Here is a tiny trained network, its code and every weight. The questions are about switching its units off for an input and a target symbol, where a switched-off unit gives its printed mean instead of its output.

import numpy as np


def w(rows, s, z=0):
    codes = np.array(rows[::2]) - 128.0
    scale = np.full(codes.shape[1], s)
    scale[-1] = z or s
    return codes * scale


def f(y):
    return np.maximum(y, 0)


def softmax(a):
    e = np.exp(a - a.max(-1, keepdims=True))
    return e / e.sum(-1, keepdims=True)


def log_softmax(a):
    a = a - a.max(-1, keepdims=True)
    return a - np.log(np.exp(a).sum(-1, keepdims=True))


def net(x, mask):
    ids = ['ΔΘΠΣΦαβγεζημξτψω'.index(c) for c in x.split()]
    T = len(ids)
    res = E[ids] + P[:T]
    u = 0
    for l in range(2):
        q, k, v = (res @ M[l].T for M in (Q, K, V))
        z = softmax(np.where(np.tri(T) > 0, q @ k.T / 4**0.5, -1e9)) @ v
        res = res + np.where(mask[u], z, O[l][:, -1]) @ O[l][:, :-1]
        u += 1
        y = f(res @ A[l][:, :-1].T + A[l][:, -1])
        res = res + np.where(mask[u : u + 16], y, B[l][:, -1]) @ B[l][:, :-1]
        u += 16
    return log_softmax(res[-1] @ U[:, :-1].T + U[:, -1])


Q, K, V, O, A, B = {}, {}, {}, {}, {}, {}
E = w([
[186,149,148,190,214,161,84,191],'Δ',
[151,80,120,169,196,130,177,77],'Θ',
[222,169,59,166,221,126,163,115],'Π',
[134,137,114,118,180,146,117,106],'Σ',
[179,118,66,169,95,123,166,105],'Φ',
[159,116,229,112,106,100,160,156],'α',
[151,82,128,190,56,134,123,142],'β',
[82,128,137,130,124,122,202,103],'γ',
[79,210,152,199,146,137,180,137],'ε',
[186,47,147,131,123,70,118,111],'ζ',
[90,135,123,171,168,100,151,113],'η',
[213,124,107,118,130,125,73,90],'μ',
[153,53,115,43,74,89,100,173],'ξ',
[112,182,111,198,12,92,74,155],'τ',
[167,250,109,167,129,147,74,102],'ψ',
[68,60,88,152,198,100,83,62],'ω',
],0.022)
P = w([
[225,234,65,15,161,92,110,83],'0',
[148,41,143,229,85,155,118,84],'1',
[137,47,136,252,129,172,104,51],'2',
[138,94,173,111,28,94,143,5],'3',
[112,107,167,144,71,107,99,17],'4',
[108,110,128,174,46,137,106,15],'5',
[72,113,128,204,2,168,121,48],'6',
],0.0083)
Q[0] = w([
[102,33,88,81,148,120,86,255],'L0H0',
[50,150,166,110,167,119,112,104],'L0H0',
[77,166,26,2,161,83,105,191],'L0H0',
[111,226,202,101,62,24,184,120],'L0H0',
],0.0058)
K[0] = w([
[218,110,41,99,165,130,218,219],'L0H0',
[203,119,48,121,112,135,135,105],'L0H0',
[180,112,160,163,132,254,249,235],'L0H0',
[188,104,122,152,128,196,117,112],'L0H0',
],0.0073)
V[0] = w([
[101,118,84,64,139,120,116,121],'L0H0',
[176,150,147,100,150,172,175,175],'L0H0',
[146,148,139,117,69,114,5,125],'L0H0',
[80,157,161,128,126,102,138,186],'L0H0',
],0.011)
O[0] = w([
[45,177,8,58,184,130,93,160,91],'L0H0',
[179,210,129,76,101,226,197,163,27],'L0H0',
[152,108,110,182,61,171,28,139,255],'L0H0',
[167,226,254,130,184,78,149,199,54],'L0H0',
],0.0075,0.0081)
A[0] = w([
[131,146,84,144,45,130,161,120,145],'L0N0',
[147,14,76,94,102,68,163,87,156],'L0N1',
[230,55,73,141,164,28,107,112,152],'L0N2',
[174,113,153,91,62,121,178,182,205],'L0N3',
[60,73,104,173,148,160,138,69,157],'L0N4',
[136,100,61,107,104,97,186,254,160],'L0N5',
[70,223,73,184,84,114,226,166,148],'L0N6',
[99,104,42,223,145,144,135,174,201],'L0N7',
[109,78,100,135,162,82,96,73,218],'L0N8',
[182,130,175,196,132,106,191,17,168],'L0N9',
[92,122,114,108,223,98,109,117,129],'L0N10',
[193,135,138,185,202,199,117,106,252],'L0N11',
[43,111,67,99,140,154,126,193,84],'L0N12',
[147,122,30,156,127,73,208,94,139],'L0N13',
[120,166,121,140,141,213,240,149,151],'L0N14',
[43,150,61,158,88,78,201,130,88],'L0N15',
],0.0075,0.0029)
B[0] = w([
[144,70,174,76,212,141,147,91,181],'L0N0',
[86,108,122,131,118,134,94,188,241],'L0N1',
[111,59,126,130,55,134,144,180,246],'L0N2',
[1,174,73,160,114,150,37,150,146],'L0N3',
[182,111,157,101,78,83,87,182,242],'L0N4',
[60,44,179,192,207,92,84,66,133],'L0N5',
[172,92,142,67,131,163,78,133,144],'L0N6',
[101,125,140,42,128,91,143,100,225],'L0N7',
[145,146,121,141,76,139,145,214,248],'L0N8',
[60,170,146,86,107,181,114,91,233],'L0N9',
[75,189,99,150,117,97,172,126,151],'L0N10',
[65,115,166,136,56,111,85,107,197],'L0N11',
[158,80,89,175,143,121,104,78,137],'L0N12',
[104,135,182,38,126,108,160,133,182],'L0N13',
[179,61,167,127,172,182,78,85,149],'L0N14',
[156,142,133,133,171,144,112,174,157],'L0N15',
],0.0063,0.014)
Q[1] = w([
[253,245,143,86,165,9,220,130],'L1H0',
[82,121,136,135,53,87,80,35],'L1H0',
[49,85,174,80,109,140,79,69],'L1H0',
[102,45,159,36,94,167,90,145],'L1H0',
],0.0068)
K[1] = w([
[82,67,134,254,65,77,117,49],'L1H0',
[132,227,76,75,47,54,9,175],'L1H0',
[242,136,35,50,201,230,137,181],'L1H0',
[140,238,24,141,105,147,30,124],'L1H0',
],0.0066)
V[1] = w([
[141,130,181,216,45,139,142,237],'L1H0',
[69,188,97,253,186,72,12,66],'L1H0',
[132,74,102,103,36,127,105,123],'L1H0',
[71,207,116,114,83,64,241,104],'L1H0',
],0.0073)
O[1] = w([
[185,116,212,121,162,170,5,177,114],'L1H0',
[25,136,157,168,90,138,102,148,109],'L1H0',
[82,36,123,167,207,149,140,134,245],'L1H0',
[145,205,77,34,126,144,97,134,32],'L1H0',
],0.012)
A[1] = w([
[204,99,148,158,178,149,180,103,13],'L1N0',
[134,93,152,196,158,120,121,113,108],'L1N1',
[95,118,84,152,110,131,125,207,110],'L1N2',
[86,52,140,94,83,177,170,118,213],'L1N3',
[194,156,86,217,138,149,115,83,63],'L1N4',
[119,152,187,113,130,154,62,178,140],'L1N5',
[87,104,121,135,208,123,128,132,223],'L1N6',
[193,175,89,103,104,119,185,146,8],'L1N7',
[136,80,84,129,136,139,142,180,5],'L1N8',
[151,75,116,166,155,171,84,195,204],'L1N9',
[53,83,48,89,100,49,74,166,136],'L1N10',
[102,152,193,99,172,179,199,149,63],'L1N11',
[136,100,255,152,135,160,169,191,85],'L1N12',
[62,161,120,159,98,202,72,97,254],'L1N13',
[76,148,121,209,87,169,203,117,48],'L1N14',
[78,110,73,182,134,169,168,68,20],'L1N15',
],0.009,0.0017)
B[1] = w([
[151,151,71,90,128,117,150,180,160],'L1N0',
[171,135,134,111,103,171,154,154,225],'L1N1',
[220,206,72,103,198,127,159,60,187],'L1N2',
[208,198,76,173,165,144,68,91,247],'L1N3',
[105,105,176,31,85,63,85,152,136],'L1N4',
[42,176,60,90,113,104,99,22,195],'L1N5',
[106,158,164,93,26,177,138,116,176],'L1N6',
[60,3,217,186,118,186,90,180,157],'L1N7',
[149,193,138,130,205,218,171,116,177],'L1N8',
[123,145,138,125,49,103,176,109,252],'L1N9',
[96,151,220,163,178,132,114,180,238],'L1N10',
[125,108,202,213,138,89,155,87,136],'L1N11',
[105,129,55,98,120,80,149,127,243],'L1N12',
[153,141,139,110,168,15,108,242,196],'L1N13',
[91,153,212,44,126,147,118,117,179],'L1N14',
[129,156,131,128,152,104,32,130,182],'L1N15',
],0.0058,0.032)
U = w([
[159,124,195,75,124,99,23,90,142],'Δ',
[190,225,180,164,46,99,188,159,191],'Θ',
[161,124,119,158,170,35,105,89,53],'Π',
[102,134,114,210,80,159,130,106,122],'Σ',
[55,130,163,143,71,106,211,177,214],'Φ',
[3,103,20,184,89,131,85,139,52],'α',
[101,48,161,71,160,103,61,141,92],'β',
[99,98,117,167,88,167,78,111,146],'γ',
[72,78,154,162,133,56,160,73,100],'ε',
[144,115,160,195,81,36,129,125,207],'ζ',
[79,121,144,152,130,175,84,167,172],'η',
[131,135,246,163,130,118,125,60,70],'μ',
[129,121,202,166,166,38,131,223,144],'ξ',
[112,179,144,68,60,116,143,231,94],'τ',
[107,238,98,149,111,101,119,70,194],'ψ',
[111,64,191,110,87,138,139,199,2],'ω',
],0.0053,0.0039)

Each question gives the input, a string of symbols that net reads in full, and the target symbol t.
The units are the heads (4 rows each of Q, K, V and O) and the neurons (one row each of A and B). Each row of codes is followed by its name. A weight is (code - 128) times the scale printed after its matrix; where a second scale follows, it is the last column's (O, A, B and U).
mask holds one flag per unit, layer by layer, with each layer's heads first. A switched-off unit (its flag False) gives its mean, the last column of its rows in O or B, instead of its output. The means were averaged over made-up inputs and are rounded, as every weight is.
A unit's drop is (log p(t) with every unit on - log p(t) with that unit switched off) / (log p(t) with every unit on - log p(t) with every unit switched off).
The circuit of an input: a set's keep is (log p(t) with only the set's units on - log p(t) with every unit switched off) / (log p(t) with every unit on - log p(t) with every unit switched off). Starting from the 12 units with the biggest drops (on a tie, the unit counted first), units are removed one at a time, each time the one whose removal leaves the highest keep (on an exact tie, the one counted first), for as long as the keep stays at least 0.8.
units of the circuit, in order: the units of the circuit, biggest drop first
most important unit: the unit with the biggest drop
k most important neurons: the k neurons with the biggest drops, biggest first
k most important neurons of layer l: the k neurons of layer l with the biggest drops, biggest first
input ψ τ Σ η η Θ α, target ξ: 4 most important neurons of layer 0 => (L0N8; L0N2; L0N4; L0N3)
input τ α η Φ Δ μ Σ, target α: 2 most important neurons of layer 1 => (L1N5; L1N12)
input Φ ξ τ Φ Δ ε μ, target Π: units of the circuit, in order => (L1H0; L0H0; L0N13)
input ε τ Φ μ Φ Δ ψ, target Δ: 4 most important neurons => (L1N9; L1N4; L1N12; L1N1)
input α Σ ψ, target Δ: units of the circuit, in order => (L1H0)
input γ Δ Δ, target Φ: 2 most important neurons => (L1N7; L1N3)
input τ μ β ψ Φ μ, target α: 2 most important neurons => (L1N5; L1N12)
input ω Σ Φ, target η: 3 most important neurons of layer 1 => (L1N10; L1N13; L1N8)
input τ ψ Φ α μ Σ Θ, target α: units of the circuit, in order => (L1H0; L1N5; L1N12; L0H0)
input Φ β α τ, target Π: 2 most important neurons => (L0N13; L0N0)
input ξ Δ τ γ, target μ: 2 most important neurons of layer 0 => (L0N11; L0N5)
input Σ Θ ζ Σ, target ψ: units of the circuit, in order => (L0H0; L1H0)
input Σ β τ ω η, target ψ: units of the circuit, in order => (L1H0; L0H0; L0N10)
input η Φ ω Φ α, target τ: units of the circuit, in order => (L1H0; L0H0; L0N8)
input ψ ω Δ β Θ, target ξ: most important unit => L1N10
input η γ μ, target τ: units of the circuit, in order => (L1H0; L0H0; L1N3)
input Σ ζ ω τ Σ μ, target ψ: units of the circuit, in order => (L1H0; L0H0; L0N4)
input τ γ μ τ Δ μ, target ζ: 4 most important neurons => (L1N13; L1N9; L0N0; L0N8)
input α μ ω, target ξ: units of the circuit, in order => (L1N10; L0N8; L0N4)
input ξ Σ η Φ τ Σ β, target μ: most important unit => L0H0
input ξ Δ β μ Σ, target μ: 2 most important neurons of layer 0 => (L0N11; L0N5)
input τ η μ ζ ε β, target α: 3 most important neurons => (L1N5; L1N12; L0N9)
input ξ Δ Θ Σ Δ ε α, target μ: 3 most important neurons => (L1N14; L0N11; L0N5)
input τ Σ η ξ ε Θ ε, target α: units of the circuit, in order => (L1N5; L1H0; L1N12)
input ψ ψ α τ ψ Φ ε, target ξ: units of the circuit, in order => (L1N13; L1H0)
input Σ α α Φ, target ψ: 2 most important neurons of layer 1 => (L1N3; L1N15)
input Σ β τ α γ, target ψ: most important unit => L1H0
